Below are the code and all the weights of a small trained network. Each question names an input and a class and asks about switching units off, where a switched-off unit gives its printed mean instead of its output.

import numpy as np


def w(rows, s, z=0):
    codes = np.array(rows[::2]) - 128.0
    scale = np.full(codes.shape[1], s)
    scale[-1] = z or s
    return codes * scale


def norm(h):
    return h / np.sqrt((h * h).mean(-1, keepdims=True) + 1e-5)


def f(y):
    return y / 2 * (1 + np.tanh(0.7978845608 * (y + 0.044715 * y**3)))


def log_softmax(a):
    a = a - a.max(-1, keepdims=True)
    return a - np.log(np.exp(a).sum(-1, keepdims=True))


def net(x, mask):
    res = np.array(x, float).reshape(1, 7) / 4 @ E
    u = 0
    for l in range(3):
        y = f(norm(res) @ A[l][:, :-1].T + A[l][:, -1])
        res = res + np.where(mask[u : u + 4], y, B[l][:, -1]) @ B[l][:, :-1]
        u += 4
    return log_softmax(norm(res)[-1] @ U[:, :-1].T + U[:, -1])


A, B = {}, {}
E = w([
[162,139,129,95,79,124,124,181,134,68],'x0',
[128,244,71,66,120,196,110,112,105,98],'x1',
[119,142,199,105,90,170,154,35,124,255],'x2',
[167,118,132,214,96,123,62,73,133,93],'x3',
[95,128,232,158,85,123,83,62,117,149],'x4',
[143,124,151,146,158,183,210,36,147,92],'x5',
[87,137,140,206,118,99,176,186,142,176],'x6',
],0.008)
A[0] = w([
[174,172,26,95,138,111,69,163,233,77,188],'L0N0',
[214,9,164,3,126,148,100,81,227,149,113],'L0N1',
[190,155,120,26,56,113,120,199,84,138,89],'L0N2',
[160,135,130,140,138,43,62,200,226,112,4],'L0N3',
],0.0061,0.003)
B[0] = w([
[113,116,95,176,125,173,143,38,109,193,254],'L0N0',
[210,27,206,37,143,184,67,136,12,234,181],'L0N1',
[15,50,210,96,110,159,255,113,162,40,195],'L0N2',
[232,71,84,144,104,154,61,203,98,163,169],'L0N3',
],0.0062,0.0046)
A[1] = w([
[146,18,18,137,135,155,134,254,158,69,2],'L1N0',
[125,131,143,141,89,100,125,39,54,50,224],'L1N1',
[164,127,112,60,95,125,103,168,131,151,22],'L1N2',
[76,128,162,122,90,147,177,214,58,145,13],'L1N3',
],0.0068,0.00079)
B[1] = w([
[188,161,178,210,122,103,180,103,62,125,253],'L1N0',
[89,11,183,9,114,142,169,156,173,164,195],'L1N1',
[142,189,120,147,207,100,159,124,175,67,139],'L1N2',
[109,130,82,160,201,132,93,122,254,123,180],'L1N3',
],0.01,0.0051)
A[2] = w([
[119,75,156,142,98,81,80,174,171,126,9],'L2N0',
[144,107,155,164,65,82,111,215,104,99,49],'L2N1',
[82,138,192,155,132,61,107,77,175,254,161],'L2N2',
[116,187,61,103,167,141,221,118,175,125,49],'L2N3',
],0.0088,0.0014)
B[2] = w([
[78,201,55,111,206,151,132,54,126,51,164],'L2N0',
[69,143,99,153,166,61,228,100,88,140,179],'L2N1',
[118,96,128,31,77,212,67,134,141,82,254],'L2N2',
[2,201,76,95,202,69,129,173,241,68,194],'L2N3',
],0.0099,0.0078)
U = w([
[179,80,196,56,29,226,47,144,108,170,247],'0',
[181,170,86,214,165,59,188,170,11,143,65],'1',
[36,191,87,92,174,146,116,190,222,110,55],'2',
],0.011,0.0015)

Each question gives the input, the list of numbers given to net, and the class t.
The units are the neurons (one row each of A and B). Each row of codes is followed by its name. A weight is (code - 128) times the scale printed after its matrix; where a second scale follows, it is the last column's (A, B and U).
mask holds one flag per neuron, layer by layer. A switched-off neuron (its flag False) gives its mean, the last column of its row in B, instead of its output. The means were averaged over made-up inputs and are rounded, as every weight is.
A unit's drop is (log p(t) with every unit on - log p(t) with that unit switched off) / (log p(t) with every unit on - log p(t) with every unit switched off).
The circuit of an input: a set's keep is (log p(t) with only the set's units on - log p(t) with every unit switched off) / (log p(t) with every unit on - log p(t) with every unit switched off). Starting from all 12 units, units are removed one at a time, each time the one whose removal leaves the highest keep (on an exact tie, the one counted first), for as long as the keep stays at least 0.8.
units of the circuit, in order: the units of the circuit, biggest drop first
k most important neurons: the k neurons with the biggest drops, biggest first
top k neurons in layer l: the k neurons of layer l with the biggest drops, biggest first
drop when u is switched off: that unit's drop, to one decimal
input [-1,-4,3,5,-2,2,7], class 0: units of the circuit, in order : L2N2
input [-7,1,2,2,-3,-7,7], class 0: top 3 neurons in layer 2 : L2N2, L2N3, L2N1
input [-8,-3,-5,-5,-1,3,-2], class 1: units of the circuit, in order : L1N0, L2N2
input [-3,-1,-7,6,-4,2,-6], class 1: 2 most important neurons : L2N2, L1N0
input [-4,4,2,0,2,-6,2], class 0: 3 most important neurons : L2N2, L2N1, L2N3
input [-6,-3,1,-4,2,1,4], class 0: 3 most important neurons : L2N2, L0N2, L1N2
input [0,8,-6,7,2,-4,-2], class 0: 3 most important neurons : L0N0, L2N3, L1N1
input [3,2,-5,-2,3,-2,-1], class 1: 2 most important neurons : L1N0, L0N3
input [0,7,-3,1,5,-3,1], class 0: 2 most important neurons : L2N3, L0N0
input [-1,4,-5,-1,4,-6,-7], class 0: 2 most important neurons : L2N3, L0N0
input [3,4,3,1,8,-7,4], class 2: 3 most important neurons : L2N0, L0N0, L1N0
input [-1,-5,0,-3,4,8,6], class 0: top 2 neurons in layer 2 : L2N2, L2N3
input [2,1,5,6,-7,-8,8], class 1: 2 most important neurons : L0N3, L1N0
input [7,-2,-8,-4,-7,5,-4], class 1: units of the circuit, in order : L1N0
input [-8,-1,-6,4,6,8,-4], class 0: drop when L2N3 is switched off : 0.2
input [-1,-4,-7,-3,-7,4,8], class 1: drop when L1N0 is switched off : 0.4
